Below is a small trained network, with its code and all its weights. Each question gives an input and a class and asks what happens when units are switched off, that is, made to give their printed mean instead of their output.

import numpy as np


def w(rows, s, z=0):
    codes = np.array(rows[::2]) - 128.0
    scale = np.full(codes.shape[1], s)
    scale[-1] = z or s
    return codes * scale


def norm(h):
    return h / np.sqrt((h * h).mean(-1, keepdims=True) + 1e-5)


def f(y):
    return np.maximum(y, 0)


def log_softmax(a):
    a = a - a.max(-1, keepdims=True)
    return a - np.log(np.exp(a).sum(-1, keepdims=True))


def net(x, mask):
    res = np.array(x, float).reshape(1, 8) / 4 @ E
    u = 0
    for l in range(4):
        y = f(norm(res) @ A[l][:, :-1].T + A[l][:, -1])
        res = res + np.where(mask[u : u + 8], y, B[l][:, -1]) @ B[l][:, :-1]
        u += 8
    return log_softmax(norm(res)[-1] @ U[:, :-1].T + U[:, -1])


A, B = {}, {}
E = w([
[175,140,43,121,144,63,118,84,215,53,93,176],'x0',
[37,3,112,77,144,135,33,48,183,188,170,124],'x1',
[146,125,146,111,102,134,111,120,127,126,132,130],'x2',
[119,129,129,127,133,126,135,127,131,125,120,135],'x3',
[116,132,159,111,137,133,128,120,143,132,81,155],'x4',
[129,122,148,129,107,104,117,116,133,127,112,116],'x5',
[198,65,165,159,210,109,242,7,102,152,156,145],'x6',
[108,128,127,140,130,121,140,122,133,102,130,117],'x7',
],0.0065)
A[0] = w([
[89,160,157,121,107,146,164,113,113,172,154,114,30],'L0N1',
[182,83,173,195,162,155,162,49,147,148,146,138,72],'L0N2',
[145,129,97,156,117,109,164,117,92,149,126,111,53],'L0N3',
[128,148,153,122,168,113,143,114,138,120,101,133,90],'L0N4',
[154,179,126,155,78,118,170,192,119,128,106,150,252],'L0N5',
[185,159,1,114,109,110,115,54,193,96,84,155,141],'L0N6',
[199,120,185,103,165,94,218,130,110,112,145,120,190],'L0N7',
[61,96,104,88,126,123,83,120,160,155,159,132,85],'L0N8',
],0.0072,0.0026)
B[0] = w([
[140,106,64,94,98,165,254,83,125,55,125,99,164],'L0N1',
[156,112,108,65,212,56,148,140,70,161,159,175,231],'L0N2',
[151,127,147,134,153,201,108,143,107,98,144,133,156],'L0N3',
[161,106,125,163,105,124,84,168,111,149,180,103,151],'L0N4',
[160,169,133,86,158,65,103,122,155,28,186,162,245],'L0N5',
[198,68,91,103,108,173,176,137,176,113,43,68,253],'L0N6',
[161,142,205,212,90,195,130,82,190,154,76,148,244],'L0N7',
[148,155,91,208,101,168,100,87,103,176,75,185,211],'L0N8',
],0.0071,0.0069)
A[1] = w([
[116,77,127,157,110,168,122,170,90,201,79,123,155],'L1N1',
[60,66,86,137,41,159,85,191,157,147,123,98,35],'L1N2',
[153,141,118,126,107,102,144,87,105,161,108,160,119],'L1N3',
[143,168,165,89,129,106,127,255,122,68,105,82,57],'L1N4',
[105,58,90,77,161,116,102,91,126,168,154,111,5],'L1N5',
[128,172,157,114,185,88,109,164,125,180,155,129,48],'L1N6',
[85,188,160,167,136,82,89,110,68,146,171,170,202],'L1N7',
[30,117,138,159,118,181,152,162,155,145,154,89,2],'L1N8',
],0.0076,0.0009)
B[1] = w([
[125,137,117,149,89,66,75,127,127,64,96,137,206],'L1N1',
[144,254,128,113,197,157,105,117,181,84,103,137,231],'L1N2',
[110,104,141,163,165,90,82,161,117,98,100,130,192],'L1N3',
[95,26,143,45,163,83,156,174,92,160,149,122,255],'L1N4',
[88,127,140,55,155,109,117,150,155,114,139,104,205],'L1N5',
[63,127,135,174,89,133,115,104,125,104,127,100,149],'L1N6',
[75,171,205,149,54,223,89,153,66,176,187,139,179],'L1N7',
[159,155,150,105,70,48,46,109,113,121,106,138,161],'L1N8',
],0.0094,0.0056)
A[2] = w([
[20,53,165,50,111,109,106,155,88,211,213,156,46],'L2N1',
[120,96,183,90,140,127,153,184,122,50,95,161,128],'L2N2',
[109,115,119,38,24,81,132,221,147,90,149,130,56],'L2N3',
[65,30,118,48,141,90,112,11,124,190,146,82,81],'L2N4',
[65,219,128,103,116,105,51,247,90,118,197,125,2],'L2N5',
[54,191,254,154,151,121,70,136,26,128,205,159,219],'L2N6',
[105,98,92,98,182,60,36,133,230,78,126,126,213],'L2N7',
[118,144,141,139,62,110,188,146,24,169,110,107,31],'L2N8',
],0.0062,0.0015)
B[2] = w([
[61,68,121,196,69,147,198,201,177,70,182,37,217],'L2N1',
[160,84,73,158,142,103,163,112,98,187,213,131,201],'L2N2',
[75,73,86,41,166,72,196,129,128,161,103,143,201],'L2N3',
[119,125,103,39,91,68,190,227,96,98,206,113,193],'L2N4',
[98,85,127,149,87,80,123,109,120,101,104,126,211],'L2N5',
[48,82,149,156,114,254,124,90,71,202,178,180,254],'L2N6',
[138,189,88,77,157,124,174,105,77,107,134,118,236],'L2N7',
[159,179,103,203,151,160,143,49,151,122,117,79,151],'L2N8',
],0.0081,0.0082)
A[3] = w([
[95,84,183,145,152,142,224,200,34,82,189,101,184],'L3N1',
[221,101,101,147,162,33,147,153,164,80,136,89,158],'L3N2',
[161,200,123,98,172,130,123,141,139,119,129,195,118],'L3N3',
[189,58,127,68,196,94,189,147,111,168,185,150,75],'L3N4',
[76,22,210,204,109,125,165,206,88,210,203,154,107],'L3N5',
[172,171,104,61,201,83,140,136,251,125,12,63,5],'L3N6',
[32,126,157,136,76,210,63,137,99,146,163,163,37],'L3N7',
[235,172,160,254,138,201,151,106,131,151,97,100,115],'L3N8',
],0.0071,0.0017)
B[3] = w([
[113,107,154,122,137,212,153,123,156,166,123,89,249],'L3N1',
[164,127,142,148,119,58,67,216,105,82,51,162,187],'L3N2',
[125,95,117,106,132,139,171,97,176,162,91,34,159],'L3N3',
[118,80,49,115,102,43,144,158,55,66,91,139,215],'L3N4',
[89,171,135,157,113,162,136,123,171,148,177,78,247],'L3N5',
[62,143,173,125,135,188,135,119,145,180,235,95,206],'L3N6',
[153,86,129,166,78,58,148,89,85,95,65,169,189],'L3N7',
[170,228,191,172,146,129,2,108,187,170,133,208,187],'L3N8',
],0.01,0.012)
U = w([
[12,45,159,170,88,174,224,159,104,151,202,86,208],'0',
[163,67,51,33,181,42,184,209,94,79,119,104,200],'1',
[150,174,232,206,161,216,112,73,120,216,202,169,25],'2',
[235,142,169,196,163,74,80,180,197,93,66,202,108],'3',
[72,166,127,150,56,112,48,68,65,98,57,177,147],'4',
[103,223,93,68,178,198,84,102,254,126,124,70,10],'5',
],0.012,0.0012)

Each question gives the input, the list of numbers given to net, and the class t.
The units are the neurons (one row each of A and B). Each row of codes is followed by its name. A weight is (code - 128) times the scale printed after its matrix; where a second scale follows, it is the last column's (A, B and U).
mask holds one flag per neuron, layer by layer. A switched-off neuron (its flag False) gives its mean, the last column of its row in B, instead of its output. The means were averaged over made-up inputs and are rounded, as every weight is.
A unit's drop is (log p(t) with every unit on - log p(t) with that unit switched off) / (log p(t) with every unit on - log p(t) with every unit switched off).
unit that matters most: the unit with the biggest drop
k most important neurons: the k neurons with the biggest drops, biggest first
k most important neurons of layer l: the k neurons of layer l with the biggest drops, biggest first
drop of u: that unit's drop, to one decimal
input [7,-1,-5,6,-8,-5,6,7], class 3: 2 most important neurons : [L0N7 L1N4]
input [3,0,0,-3,-1,0,1,8], class 3: unit that matters most : L1N4
input [1,-3,8,4,-5,-3,8,3], class 3: 2 most important neurons : [L2N6 L0N7]
input [-6,0,-8,5,-1,-4,8,-8], class 2: 2 most important neurons : [L0N7 L1N4]
input [0,-7,-6,-2,4,7,1,7], class 2: 2 most important neurons : [L0N6 L0N7]
input [0,2,1,0,3,3,-5,-2], class 4: 2 most important neurons : [L0N6 L0N8]
input [-1,-5,2,-5,-7,3,3,8], class 2: 2 most important neurons : [L0N6 L0N7]
input [-3,-6,2,-6,-5,-7,2,1], class 2: 2 most important neurons : [L0N6 L0N7]
input [1,-1,-8,-2,6,5,5,0], class 3: 2 most important neurons : [L0N7 L2N6]
input [5,0,-7,-8,-1,-6,3,-2], class 3: 2 most important neurons : [L1N4 L0N7]
input [-4,1,-8,-4,-3,6,-6,-8], class 4: 2 most important neurons of layer 0 : [L0N6 L0N2]
input [-5,0,5,-7,8,-1,7,-4], class 2: 2 most important neurons : [L0N7 L1N4]
input [5,1,0,-2,8,-4,6,4], class 1: 2 most important neurons : [L0N2 L0N8]
input [-5,2,-6,0,3,2,-8,6], class 4: most important neuron : [L0N6]
input [-4,-2,-6,-2,8,-8,7,-2], class 2: 2 most important neurons of layer 0 : [L0N6 L0N7]
input [-6,-7,-1,-5,7,0,3,-3], class 2: 2 most important neurons of layer 0 : [L0N7 L0N6]
input [1,0,-3,0,6,-6,-7,-3], class 1: 2 most important neurons : [L1N4 L0N7]
input [-4,2,-4,2,-8,-6,-6,-7], class 4: drop of L1N3 : 0.0
input [1,-8,-3,1,-3,-8,5,-4], class 3: drop of L0N7 : 0.1
input [-3,-4,1,1,-4,-2,5,-3], class 2: most important neuron : [L0N6]
input [-4,-3,-1,6,4,3,6,-3], class 2: drop of L0N6 : 0.5
input [-3,3,8,-1,1,-3,-4,3], class 4: drop of L0N6 : 0.5
